[-231 -104  222  -68 -247  -60 -347  127 -195  257   21 -174 -302  129
  -40   97 -126 -138 -259  -98   -1    1  174   -5  -32 -226  -65  137
  109  -39  111 -172    8  280 -103   60] => Luvod
[-134   -3  103   91  -46  -89  -25 -182   42  359 -191 -158 -172 -118
 -100  322 -151   57  -68 -103  -42 -202  122  -87   87   67 -114 -341
   54   78 -317 -142 -104   61 -125 -202] => Luza
[-224 -121  311   -9 -180 -133 -264  119 -260  139   -7   18  -13  -28
   44  114 -135  -43 -100  112  -13  -10  171  -73  -70 -190 -132  120
 -323    9   64 -121  -24  103 -256  204] => Dafog
[-131  -61  111 -329  237 -134  -29   77 -275 -182  137  147  348  319
  -91  385   92  115   50   31  -33 -302  115  190 -142  174  246  -45
 -121  -81  -67  -84  -28 -118 -195   55] => kupe
[ 115   25 -114  243  -44   44  -44  -18 -253 -522  116   93 -301  -39
  -40 -200 -119  -43 -255  -49  118  314 -121 -164 -172  -25 -286  383
 -183 -166  155  -92   88    2  102  111] => Luza
[-278 -369  236  128  129   -9  174  -87   98 -271  -37  185  146 -762
  116 -266  -89 -277  497  331 -184 -307   24  188 -210  -59 -239 -499
 -660  205  158  -53   74  160 -241  241] => rufad
[ 143   83  -86  384 -164  194  151  -41 -379 -332  -63  -74 -571   71
  -56 -120  -80   57 -137 -112  160  369  -48 -279 -142  -17 -437  575
 -260  -98  190  -92  -33  -27   38  140] => Noza
[-221  251  -29  159 -189  199   33 -133  -39  437 -189 -274 -721 -640
 -430  444  158  -76 -129   -8 -137 -215   79 -107  583  190 -285    1
  345  -47 -315 -213 -444   84  -29 -444] => Luvod
[-256  328  -90  194 -153  125   83   60   50  633  -75 -283 -387 -712
 -357  646  146   26 -172   24 -176 -256   66 -158  820  230 -164  -82
  544   77 -483 -117 -529  -48  -19 -366] => soset
[ 129  246 -202  312  -17  118  260  -11 -345 -338 -117  -37 -452 -152
 -140   34   84  134 -116 -150  142  237   31 -503   53   14 -323  421
   26  -72   20  -25  -38  -80   -2  -55] => Luvod
[-262 -238  -17 -209   99 -401 -400   -8  204 -302  480  297  236  -76
    2 -197   -9  -75   98  148 -184 -281   95  222  -97    5  418 -272
  311 -154   27 -284  483  -28  -13  -25] => kupe
[-248 -428  196  -86  194    1    2 -123  224 -356   55  106  308 -603
  155 -224 -145 -276  448  275 -137 -187   31  300 -304 -188 -201 -628
 -442  231  144  124  168  213 -272  257] => bisap
[-127  -54  118 -399  309 -266   29  140 -288 -193  148  171  480  294
 -119  578   23  155  147   38   22 -280  176  284  -33  253  169  -11
 -119   46 -264  -51  -82  -61 -232  103] => rebem
[-275  136  -53  136  -50  143  164   52  201  395 -102 -166 -207 -829
 -396  480   90  -23   50  230 -181 -289   -2   43  640  224 -239 -258
  239  160 -382  -90 -486   26  -80 -217] => rufad
[-186 -103   45   83   -6 -183 -143 -262   15  208  -24  -25 -304 -238
 -107  292 -144  -22  -71  -23  -91 -426  155    7   35  107  -50 -375
  -82   -4 -293 -358  -84  163 -181 -279] => Noza
[-225 -347  277  103  204   35  222 -187  164 -385 -121  175  113 -667
   -4 -338 -109 -315  565  301 -150 -156  -23  326 -227   18 -268 -405
 -553  168  145    2  167  104 -208  204] => kanol
[-223  246  -63  195 -179  347   96  -66  111  425  -75 -280 -555 -861
 -358  457  174   -8 -101  121 -187 -354   46  -86  673  155  -92 -151
  380   80 -287  -97 -503   13  -32 -346] => rufad
[ -22  -11   33  -28  120  -63  -40 -160  203  446 -277 -141   13 -132
   72  251  -91   65   69  -74 -106 -308  187 -121   91  -56   70 -612
   35  125 -250  -79 -133   54  -95 -214] => bisap
[-270 -341   81  -49   16 -341 -337   25  149 -286  465  262  324   45
   81  -99 -156 -109  296  184 -149 -266   65  295 -210  107  199 -284
   -2  -95   39 -340  337  -61 -131  155] => Binom
[-301 -336  116 -170   27 -419 -553 -129   82 -194  447  266  285   88
  113 -198  -86  -58  229  141 -182 -408  175  192 -235  -85  472 -325
  100 -204  123 -350  473  -95 -184   60] => rebem
[-212  349  -51  220  -63  300  265  -45   38  315 -366 -292 -416 -899
 -439  536  241  -38 -145   29 -186 -211   50 -170  656  140 -366 -165
  307   87 -363 -164 -539   62  -44 -356] => kanol
[-253   53  145  415 -163  270  267 -215   30  115 -297   75 -344 -602
  120 -393  162   56   60    2 -465 -185  -84 -102  268 -100  319 -254
  107  -97   41  -71   -2 -140 -105 -124] => kanol
[-154   19   67  233  -34 -129   54 -117  108  419 -285   24 -169 -280
  -74  216  -23  109    6   27 -123 -340   47  -98  169  154   41 -347
  -95   55 -265 -300 -154    5 -149 -270] => gafed
[-107  -70  -43 -373  175 -185  -56  100 -192 -189  149  163  414  560
 -122  470   71  106   89  -87   82 -244  198   46 -260   71   54 -152
 -175  -82 -105 -207   -8   73 -200   30] => Binom
[-294  -84  317  250 -131  314  190   13  -11  -64  -48   77 -219 -516
    3 -176   62  -51   59   39 -357 -121  -77   12  158 -219  187 -249
 -100  -18  201   56   21   47 -277   65] => Luza
[-282   93  120  463  -69  295  437 -224   91  184 -331  122 -243 -713
   99 -342  201   57  290   60 -406 -309  -13 -207  318   80  235 -432
  -32  -42  -49   22   -8 -186 -220 -235] => kanol
[-247 -341  224 -209   59 -404 -343  -72  118 -168  437  312  596   16
  173 -122 -207  -79  340  304 -192 -318  107  429 -121   30  377 -301
 -133  -22    4 -129  302  -81 -113  188] => Noza
[-273 -143  417  -47 -262  121 -437  191 -469  196  330 -132 -524 -293
  -26  325 -163 -175 -324   88   -4 -145  190  -11   61 -197  -42  352
 -159  -59  149   20  -81  166 -264  117] => rebem
[-297 -374  178 -233   58 -341 -311  -47  102 -209  511  217  490  -93
  220 -173 -130   23  298  287 -197 -283  101  292 -200  -68  337 -341
  -83   59   96  -30  473 -109 -125  192] => soset
[ -93  -29    3   98   54 -192  -21 -162  123  357 -224  -86 -188 -278
  -95  313   22   53  -51    0  -39 -431  118 -104   35   92  -72 -407
  -57  124 -304 -305 -104   97 -151 -273] => Binom
[-254  250   72  110 -113  206  151  117  103  569 -368 -290 -299 -684
 -488  503  190  -58  -89   71 -132 -154   55   -1  704  175 -303  -85
  356  186 -296 -167 -550  125  -28 -218] => Luza
[ -76  -46   19  141   20  -56 -151 -121  120  462  -99 -101 -208 -190
   -1  330  -67   86  -44  -11  -49 -443  177  -97   48   57  124 -480
  -34   95 -242 -274 -118   65 -136 -277] => bisap
[-324 -419  302  131  118   -1  176 -128   82 -287   68  245   41 -871
  103 -212 -129 -322  577  369 -224 -273  -30  270  -73  -33 -204 -383
 -589  191   87   85   39   87 -393  269] => soset
[-225 -488  317   82  168   68  116  -60  154 -205   28  162  127 -566
  221 -347 -120 -272  504  297  -93 -271   29  229 -294    1 -133 -448
 -610  277  179   38  181  114 -278  277] => Luza
[-159 -129   12 -512  323 -370  -40  141 -146 -292  140  277  736  246
 -147  439  118   68  230  111  -44 -225   82  272 -100   56  139  -83
  -60   30 -108  -98   -8  -14 -208  214] => Dafog
[-158 -244   35 -154   41 -211 -349  -10  244  -88  253  178  461   35
  100  -23  -46  -78  250  142 -178 -158   68  198 -122 -184  287 -408
  206  -81   61 -109  293  -17  -60  102] => Noza
[-100  -36   -5   54  175 -137  -67 -146  204  287 -209  -57  108 -243
  106  363 -102   29   54   -8 -119 -370  106  -55  116   43   54 -648
    2  106 -360 -143 -145   66 -218 -227] => Dafog
[-165  -31  296  374 -119  -63   25  201 -201   93 -237 -165 -116 -263
 -256  243    5 -120 -252   50   76    2    9 -129   12 -207 -405  232
 -305  180   87 -408 -172  190 -212  168] => Luvod
[  14   95   40 -218  264 -246  127  283 -308 -235  -65  105  456  355
 -191  597  158  218  -81 -154   80    0  141  -96  -78   55  -66   60
 -104   23 -196 -250 -125  -34 -169   53] => gafed
[ -30  -75   23 -358  191 -131   63   29 -276 -244  112  208  164  472
  -30  313   93  162  210  -49   40 -206  189   64 -180  206  140   41
 -260  -57  -82 -135  -19  -44 -236   25] => kupe
[-322 -357  250  108  103  -10  204 -193  223 -247  -72  156   80 -701
   23 -282  -46 -283  557  367 -140 -379    1  361 -196   99 -238 -496
 -617  207   77  -55   81  155 -280  141] => Binom
[-211   63   39  246  -31  165  252 -212   21  -29 -197   96 -177 -418
  149 -451  184   79  161  -41 -328 -100   51 -158  224  -44  244 -306
  155  -73   30   22  169  -57 -117 -204] => kupe
[-273  -83  294  283 -200   13 -262  129 -217  254  -36 -121 -353 -285
 -240  334  -71 -164 -351   13   12 -149  150  -70   12 -208 -195   39
 -109  -21  -14 -375 -126  227 -254   -4] => bisap
[-327 -403  312  189   63  114  352  -65  127 -189  -80  224  -68 -787
  -53 -108 -138 -249  651  323 -214 -304  -38  227  -53   65 -234 -342
 -568  268  105    8 -106  107 -422  336] => Noza
[ 122   93    7  387  -85   31 -115  -12 -255 -372  -91  -75 -349  -91
 -138   40 -139  -80 -226 -116  141  284  -45 -220 -209 -222 -321  297
 -160 -137  240 -214   28   69   52  107] => Noza
[-259 -337  361   19   35 -120  -11  -88   44 -174   78   63  221 -461
   30 -217 -183 -203  413  235 -138 -185   -4  268 -181 -205   24 -243
 -308  173  283   81  204   69 -222  314] => Dafog
[-300 -385   83 -159   28 -314 -406  -10  139 -331  504  279  373 -116
   28 -153  -90 -104  202  200 -208 -306   91  230 -147 -118  272 -345
   29  -97   95 -356  362   33 -129  118] => rebem
[-282 -368   -5 -284   91 -396 -310    4  197   12  551  249  508   13
  252  -81 -116    8  392  271 -186 -473  188  247 -108   40  435 -429
   79   41  -50  -43  333  -93 -163  153] => kupe
[-146 -156  113 -403  173 -108  -19   78 -294 -218  248  131  278  306
  -89  439   84   59  157   -7   38 -232  178  111 -217   41   84    7
 -167  -36  -27  -38   63  -35 -251   95] => bisap
[ -63 -108   43   -1   99 -165  -25 -175  151  356 -164  -52 -192 -257
   39  312  -74   -8  168   24    0 -426  183  -52   42  124   -9 -408
 -115  191 -297 -177 -106   82 -175 -197] => soset
[-141 -189  126 -298  284 -162    3   70 -181 -255  108  291  614  224
  -23  426   23  142  342  147  -73 -379  111  128 -271  120  231 -295
 -347   14    8  -93    9 -140 -316  195] => kupe
[ -87 -135  -47 -153  -45  -24 -231 -231   11  361   73 -137 -320   -1
  216  186 -143  129  -25  -56  -59 -388  205  -98   -5  -23  202 -374
   59   -4 -121    6   50   97 -136 -300] => gafed
[-309 -218  135 -266   84 -429 -349  126  141   39  377  175  470   36
  137   92  -53   33  328  177 -175 -369  286  156   44  -10  430 -274
  209   52  -81 -233  252 -129 -180  177] => Dafog
[-182   78  155  317  -48  253  340  -15   30   92 -277   23 -286 -535
   14 -280  215   90  144   30 -288 -103    4 -160  191   60  104 -218
   23   47   53   13   12 -124 -121  -80] => kupe
[-216 -205  109 -281   40 -420 -376    5  101  -10  286   94  314  198
  -12  115 -113  -33   73   42  -76 -198  189  210  -85  -23  239 -209
  244  -33 -122 -263  262   20  -62   28] => kupe
[-195 -197  296  -25 -124 -106 -453  143 -250  -43  168  -17 -190  -69
 -121  153 -177  -94 -321   33  -17   27   86  -38  -84 -340  -16  210
  -62  -15  176 -258   22  180 -204  188] => Luvod
[-309   20  165  470 -178  261  231 -127   12   27 -117   64 -338 -586
   50 -358   73   87   20    2 -372 -106   -8 -169  226  -68  175 -301
  116  -98  -17  -30  151  -93 -127 -153] => rebem
[-287 -313   79 -228   -4 -290 -342  -96  136  -88  415  195  341    0
  102 -154 -144 -120  317  126 -227 -229  146  267  -57   -1  317 -322
  317 -132  -25 -124  402  -63  -55   35] => kanol
[-131 -185   45 -398  243 -265 -103   33 -177 -164  151  285  486  315
 -151  434   46   33  194   52   67 -326  178  120 -275  109   92 -184
 -302  -30 -180 -239  -70    4 -217   68] => rufad
[ -55 -191   70 -390  263 -121  107  111 -321 -534  214  274  501  384
  -98  307   93   80  183   94   18 -210  -12  241 -386   92  111   53
 -441  -96  131  -50  108  -71 -183  193] => kanol
[-319 -193  -44   -8  -10 -355 -203   75  255 -223  343  174  292  -11
  -78    1   24  -32  186   38 -192 -168   88  129   -6   -8   88 -384
  254  -91 -104 -457  329   47 -129  -37] => Binom
[-290 -381  134 -393  143 -331 -546 -152   44 -185  577  187  265    5
   24   -1  -59 -143  243  201 -141 -435  188  345 -174  -13  344 -363
   57 -136  113 -200  455   12 -184  -69] => soset
[-251 -361   14 -342   50 -282 -316  -49  239  -47  538  237  195   17
  190  -87  -67  -28  445  223 -141 -445  209  236 -158   70  405 -381
   41    0    4  -82  377  -75 -106   65] => soset
[-111 -145   35    4   47   87 -144 -318  119  315 -190 -113 -196 -278
 -104  154 -114   62 -110  -17 -218 -341  -57   37   61 -179  218 -488
  161   37  -24  -48 -119  105 -123 -177] => Noza
[-242 -153  -33 -303   73 -222 -120  -64  -28 -412  283   40  397   45
  -40  -20   -4   18  101   81 -152 -176   75  239  -53 -131  158 -144
  214  -38  160  -85  355   85  -82   89] => kanol
[-202 -280   40 -147  101 -438 -341    9  211 -132  360  174  512   41
   43  164  -58  -86  230  135 -106 -343  101  200 -104 -111  291 -333
  196  -31  -57 -342  321  -39  -91   65] => Binom
[-257  191  101  275 -132  253  146   87  148  376 -336 -237 -287 -686
 -457  482  146  -46  -82   64 -163  -72  -10  -27  526   18 -275 -160
  351   97 -225 -190 -391   74  -73 -202] => gafed
[-219 -116  328  -37 -144  -62 -287  209 -341  130   77  -78 -222    3
 -163  357  -63 -186 -160   52   54 -129  231   80    1 -128 -166  247
 -205  -37  101 -273 -117  219 -287  132] => bisap
[ -34 -116   14  -84   48 -143  -43 -283  110  370 -205  -31  -56  101
   44  163  -89  104  195  -19  -28 -365  140  -51  -38   50  114 -337
 -104   99 -145 -143  -66   18 -144 -135] => Noza
[-160  150   97  528  -78  208  445  -52  130 -112 -403  100 -176 -632
   -7 -389  187  128   77   25 -334   -6 -201 -140  233 -119  212 -176
   37   37  152  -10   21 -115  -75   11] => Noza
[-211  -64    1  391  -15  257  186 -108  147   70  -84  178 -247 -567
  235 -425  208   27  150   59 -350 -241  -83 -200  246  -33  326 -362
   59  -59   91  -77  162  -83 -152 -228] => Binom
[-155 -208   89  108  -74  -80  -25 -346  -50  311  -32  -47 -442 -191
  -23  136 -124   15  182   90  -19 -451  168    3    8  209  -28 -211
 -176   19 -195 -221   38   13 -178 -281] => soset
[ -37  -83   73   51  -32 -132 -369 -290   88  419  -96 -126 -227  -93
  189  167 -234   55 -109 -151 -150 -330  237 -229  -42  -93  198 -561
  124  -47 -263 -261   -1   -4  -85 -289] => kanol
[-356 -419  249   24   87  -27  116 -298   10 -360   38  226  -32 -793
  -54 -394  -48 -257  541  389 -208 -298  -44  361 -174   28 -199 -247
 -516  127  188  -16  133   75 -252  208] => Binom
[ -44  -60   -6 -345  254 -176   98  240 -206 -318  148  176  540  448
  -61  450   28  177  116  -14   37 -100   81   91 -206   88   71  -79
 -191   10  -72   -4   -4  -41 -196  196] => rufad
[-239  -81  411   83 -281   66 -384  186 -230  234  -88  -61 -354 -210
 -200  245  -97 -240 -320   68  -26  -55  134  -10   31 -185  -80  184
  -23  -96  121 -268 -152  201 -171   88] => kupe
[-280 -181  424  146 -117 -119 -178  241    4   65 -199   52   29 -360
 -131  137 -111 -244  -87  196 -108 -129  -11  228   50 -197  -63  -19
 -231  126  147 -282 -147  242 -302  332] => Luza
[-139 -133  104 -296  242  -62   42  156 -288 -282  133  166  374  306
 -109  462  118  132  177   43   -7 -265  135  130 -199  120   64 -115
 -291  -46  -22  -98   14  -28 -325   97] => rebem
[-189 -162  306   34 -186    7 -369  156 -104  142    8  -53 -189 -153
  -48  196 -125 -252 -287   14  -59 -116  174  -41  -91 -314  -71  -55
  -61  -72   54 -261  -56  246 -201  106] => kanol
